Here is a tiny trained network, its code and every weight. The questions are about switching its units off for an input and a class, where a switched-off unit gives its printed mean instead of its output.

import numpy as np


def w(rows, s, z=0):
    codes = np.array(rows[::2]) - 128.0
    scale = np.full(codes.shape[1], s)
    scale[-1] = z or s
    return codes * scale


def f(y):
    return np.maximum(y, 0)


def log_softmax(a):
    a = a - a.max(-1, keepdims=True)
    return a - np.log(np.exp(a).sum(-1, keepdims=True))


def net(x, mask):
    res = np.array(x, float).reshape(1, 3) / 4 @ E
    y = f(res @ A[0][:, :-1].T + A[0][:, -1])
    res = res + np.where(mask, y, B[0][:, -1]) @ B[0][:, :-1]
    return log_softmax(res[-1] @ U[:, :-1].T + U[:, -1])


A, B = {}, {}
E = w([
[98,98,192,235],'x0',
[52,248,110,152],'x1',
[216,211,187,139],'x2',
],0.012)
A[0] = w([
[208,99,160,118,93],'N0',
[123,43,130,107,123],'N1',
[195,163,168,136,46],'N2',
[45,99,97,116,34],'N3',
[185,213,183,143,57],'N4',
[115,101,190,196,107],'N5',
[38,216,127,114,98],'N6',
[107,124,167,212,72],'N7',
[140,183,194,94,60],'N8',
[143,142,92,57,198],'N9',
[141,146,73,92,39],'N10',
[7,105,120,94,57],'N11',
[133,148,111,88,47],'N12',
[185,152,66,48,97],'N13',
[150,155,78,91,59],'N14',
[39,192,109,167,125],'N15',
[135,38,145,76,255],'N16',
],0.015,0.0021)
B[0] = w([
[182,195,140,39,200],'N0',
[91,185,170,61,214],'N1',
[130,147,66,71,186],'N2',
[57,147,79,79,207],'N3',
[83,154,68,121,214],'N4',
[131,34,129,185,219],'N5',
[209,158,252,60,244],'N6',
[100,69,120,211,217],'N7',
[69,169,82,103,177],'N8',
[152,68,137,194,200],'N9',
[118,107,125,169,174],'N10',
[111,170,68,105,226],'N11',
[89,38,136,126,160],'N12',
[116,57,140,192,218],'N13',
[135,56,117,183,176],'N14',
[144,154,164,134,247],'N15',
[165,189,159,112,236],'N16',
],0.011,0.014)
U = w([
[162,153,251,100,255],'0',
[108,37,159,209,101],'1',
[73,161,80,103,6],'2',
],0.019,0.0025)

Each question gives the input, the list of numbers given to net, and the class t.
The units are the neurons (one row each of A and B). Each row of codes is followed by its name. A weight is (code - 128) times the scale printed after its matrix; where a second scale follows, it is the last column's (A, B and U).
mask holds one flag per neuron, in row order. A switched-off neuron (its flag False) gives its mean, the last column of its row in B, instead of its output. The means were averaged over made-up inputs and are rounded, as every weight is.
A unit's drop is (log p(t) with every unit on - log p(t) with that unit switched off) / (log p(t) with every unit on - log p(t) with every unit switched off).
The circuit of an input: a set's keep is (log p(t) with only the set's units on - log p(t) with every unit switched off) / (log p(t) with every unit on - log p(t) with every unit switched off). Starting from the 12 units with the biggest drops (on a tie, the unit counted first), units are removed one at a time, each time the one whose removal leaves the highest keep (on an exact tie, the one counted first), for as long as the keep stays at least 0.8.
units of the circuit, in order: the units of the circuit, biggest drop first
most important unit: the unit with the biggest drop
k most important neurons: the k neurons with the biggest drops, biggest first
drop when u is switched off: that unit's drop, to one decimal
input [7,6,5], class 1: units of the circuit, in order -> (N7)
input [-7,7,3], class 0: 4 most important neurons -> (N6; N7; N5; N15)
input [6,-7,-2], class 0: 3 most important neurons -> (N1; N16; N0)
input [-4,4,6], class 2: 2 most important neurons -> (N4; N8)
input [-6,6,7], class 2: 3 most important neurons -> (N4; N8; N2)
input [-4,-5,8], class 2: 2 most important neurons -> (N6; N4)
input [3,8,-8], class 0: 2 most important neurons -> (N6; N15)
input [5,-5,-2], class 0: 2 most important neurons -> (N1; N16)
input [-7,-6,5], class 1: 3 most important neurons -> (N13; N6; N9)
input [-4,4,0], class 0: 2 most important neurons -> (N6; N7)
input [-8,2,7], class 1: 2 most important neurons -> (N13; N9)
input [-1,7,-7], class 0: 3 most important neurons -> (N6; N15; N4)
input [-1,-5,-5], class 0: 2 most important neurons -> (N16; N4)
input [-5,-8,-6], class 0: most important unit -> N16
input [-3,2,4], class 2: drop when N5 is switched off -> 0.4
input [-7,7,-6], class 0: drop when N13 is switched off -> 0.0
input [6,-4,4], class 1: drop when N6 is switched off -> 0.4
